Here is a tiny trained network, its code and every weight. The questions are about switching its units off for an input and a class, where a switched-off unit gives its printed mean instead of its output.

import numpy as np


def w(rows, s, z=0):
    codes = np.array(rows[::2]) - 128.0
    scale = np.full(codes.shape[1], s)
    scale[-1] = z or s
    return codes * scale


def norm(h):
    return h / np.sqrt((h * h).mean(-1, keepdims=True) + 1e-5)


def f(y):
    return y / 2 * (1 + np.tanh(0.7978845608 * (y + 0.044715 * y**3)))


def log_softmax(a):
    a = a - a.max(-1, keepdims=True)
    return a - np.log(np.exp(a).sum(-1, keepdims=True))


def net(x, mask):
    res = np.array(x, float).reshape(1, 7) / 4 @ E
    u = 0
    for l in range(3):
        y = f(norm(res) @ A[l][:, :-1].T + A[l][:, -1])
        res = res + np.where(mask[u : u + 13], y, B[l][:, -1]) @ B[l][:, :-1]
        u += 13
    return log_softmax(norm(res)[-1] @ U[:, :-1].T + U[:, -1])


A, B = {}, {}
E = w([
[118,140,143,155],'x0',
[9,141,50,140],'x1',
[152,2,141,85],'x2',
[81,55,138,64],'x3',
[129,90,52,5],'x4',
[121,173,161,35],'x5',
[74,120,187,129],'x6',
],0.0085)
A[0] = w([
[179,169,203,175,68],'0.n0',
[119,124,135,29,106],'0.n1',
[200,168,221,200,71],'0.n2',
[97,37,103,187,75],'0.n3',
[222,176,38,155,38],'0.n4',
[53,230,133,163,28],'0.n5',
[142,63,118,153,53],'0.n6',
[219,155,247,213,3],'0.n7',
[74,223,110,151,69],'0.n8',
[203,156,229,193,38],'0.n9',
[106,35,153,106,127],'0.n10',
[110,151,134,242,162],'0.n11',
[181,67,158,66,86],'0.n12',
],0.012,0.0053)
B[0] = w([
[133,90,219,192,188],'0.n0',
[161,117,231,72,196],'0.n1',
[153,86,254,181,224],'0.n2',
[128,84,108,211,185],'0.n3',
[221,171,83,147,177],'0.n4',
[42,233,106,119,196],'0.n5',
[77,133,120,176,139],'0.n6',
[182,61,213,147,223],'0.n7',
[75,184,138,188,194],'0.n8',
[187,42,234,152,208],'0.n9',
[60,33,45,91,211],'0.n10',
[129,142,191,4,253],'0.n11',
[53,190,154,67,200],'0.n12',
],0.0092,0.0058)
A[1] = w([
[125,202,181,151,68],'1.n0',
[65,189,120,141,14],'1.n1',
[100,82,204,110,51],'1.n2',
[45,224,120,152,56],'1.n3',
[169,185,188,111,103],'1.n4',
[220,112,190,176,70],'1.n5',
[97,187,49,92,82],'1.n6',
[210,200,102,130,104],'1.n7',
[122,6,111,181,3],'1.n8',
[102,144,131,126,86],'1.n9',
[69,167,148,102,176],'1.n10',
[134,113,121,235,82],'1.n11',
[82,125,95,145,147],'1.n12',
],0.012,0.0025)
B[1] = w([
[67,114,115,166,202],'1.n0',
[92,194,156,155,176],'1.n1',
[163,172,142,138,236],'1.n2',
[84,254,163,212,231],'1.n3',
[69,80,93,162,215],'1.n4',
[164,66,164,191,253],'1.n5',
[166,156,189,185,204],'1.n6',
[224,52,33,221,162],'1.n7',
[81,98,106,177,221],'1.n8',
[126,144,118,129,133],'1.n9',
[109,218,150,148,218],'1.n10',
[151,107,154,48,154],'1.n11',
[93,165,114,148,170],'1.n12',
],0.0088,0.0047)
A[2] = w([
[63,106,93,141,2],'2.n0',
[127,80,121,88,118],'2.n1',
[165,137,177,127,81],'2.n2',
[166,71,102,136,66],'2.n3',
[82,192,136,142,104],'2.n4',
[116,132,147,3,92],'2.n5',
[106,113,99,164,84],'2.n6',
[216,153,65,126,39],'2.n7',
[158,153,124,146,160],'2.n8',
[119,98,130,93,130],'2.n9',
[123,130,127,129,110],'2.n10',
[202,157,63,127,22],'2.n11',
[108,122,95,143,61],'2.n12',
],0.016,0.0046)
B[2] = w([
[124,95,110,144,163],'2.n0',
[93,196,144,93,200],'2.n1',
[125,61,124,140,179],'2.n2',
[105,164,115,113,169],'2.n3',
[140,188,93,121,227],'2.n4',
[245,194,153,22,254],'2.n5',
[77,120,116,102,146],'2.n6',
[171,113,57,146,149],'2.n7',
[167,123,137,156,156],'2.n8',
[122,163,130,110,179],'2.n9',
[122,136,130,129,122],'2.n10',
[183,118,77,147,141],'2.n11',
[109,99,136,136,127],'2.n12',
],0.012,0.0052)
U = w([
[86,223,133,158,146],'0',
[47,74,69,102,82],'1',
[163,151,146,3,235],'2',
[175,76,224,157,166],'3',
[214,116,41,134,3],'4',
],0.025,0.0031)

Each question gives the input, the list of numbers given to net, and the class t.
The units are the neurons (one row each of A and B). Each row of codes is followed by its name. A weight is (code - 128) times the scale printed after its matrix; where a second scale follows, it is the last column's (A, B and U).
mask holds one flag per neuron, layer by layer. A switched-off neuron (its flag False) gives its mean, the last column of its row in B, instead of its output. The means were averaged over made-up inputs and are rounded, as every weight is.
A unit's drop is (log p(t) with every unit on - log p(t) with that unit switched off) / (log p(t) with every unit on - log p(t) with every unit switched off).
The circuit of an input: a set's keep is (log p(t) with only the set's units on - log p(t) with every unit switched off) / (log p(t) with every unit on - log p(t) with every unit switched off). Starting from the 12 units with the biggest drops (on a tie, the unit counted first), units are removed one at a time, each time the one whose removal leaves the highest keep (on an exact tie, the one counted first), for as long as the keep stays at least 0.8.
circuit, biggest first: the units of the circuit, biggest drop first
most important unit: the unit with the biggest drop
k most important neurons: the k neurons with the biggest drops, biggest first
top k neurons in layer l: the k neurons of layer l with the biggest drops, biggest first
drop of u: that unit's drop, to one decimal
input [-5,-1,7,4,5,-6,8], class 1: circuit, biggest first	0.n10
input [-2,5,-6,-6,8,4,-7], class 4: top 2 neurons in layer 0	0.n4, 0.n12
input [-1,-1,-5,-3,6,8,0], class 0: 3 most important neurons	0.n11, 0.n9, 0.n7
input [0,3,-3,-6,-4,-8,2], class 3: 3 most important neurons	0.n2, 0.n12, 0.n7
input [-7,0,5,6,2,-2,0], class 2: 2 most important neurons	0.n12, 2.n5
input [5,3,-6,7,6,-6,-3], class 1: top 2 neurons in layer 1	1.n2, 1.n10
input [-4,-3,0,-4,4,4,-2], class 4: 2 most important neurons	1.n7, 0.n11
input [-3,0,1,6,2,-3,-8], class 1: 2 most important neurons	0.n11, 1.n8
input [-1,6,1,-5,4,6,-4], class 4: 2 most important neurons	0.n12, 1.n7
input [-6,-5,1,5,7,-7,3], class 2: 2 most important neurons	0.n12, 2.n5
input [-3,-3,-6,-3,1,-4,-6], class 4: 2 most important neurons	0.n4, 1.n7
input [-1,-2,-7,-1,-6,5,-8], class 3: drop of 1.n5	0.0
input [-5,1,8,-2,1,1,-5], class 2: drop of 0.n12	0.2
input [0,-3,-2,5,5,-7,-8], class 4: drop of 0.n4	0.2
input [1,-3,8,3,5,-7,-8], class 1: most important unit	0.n11
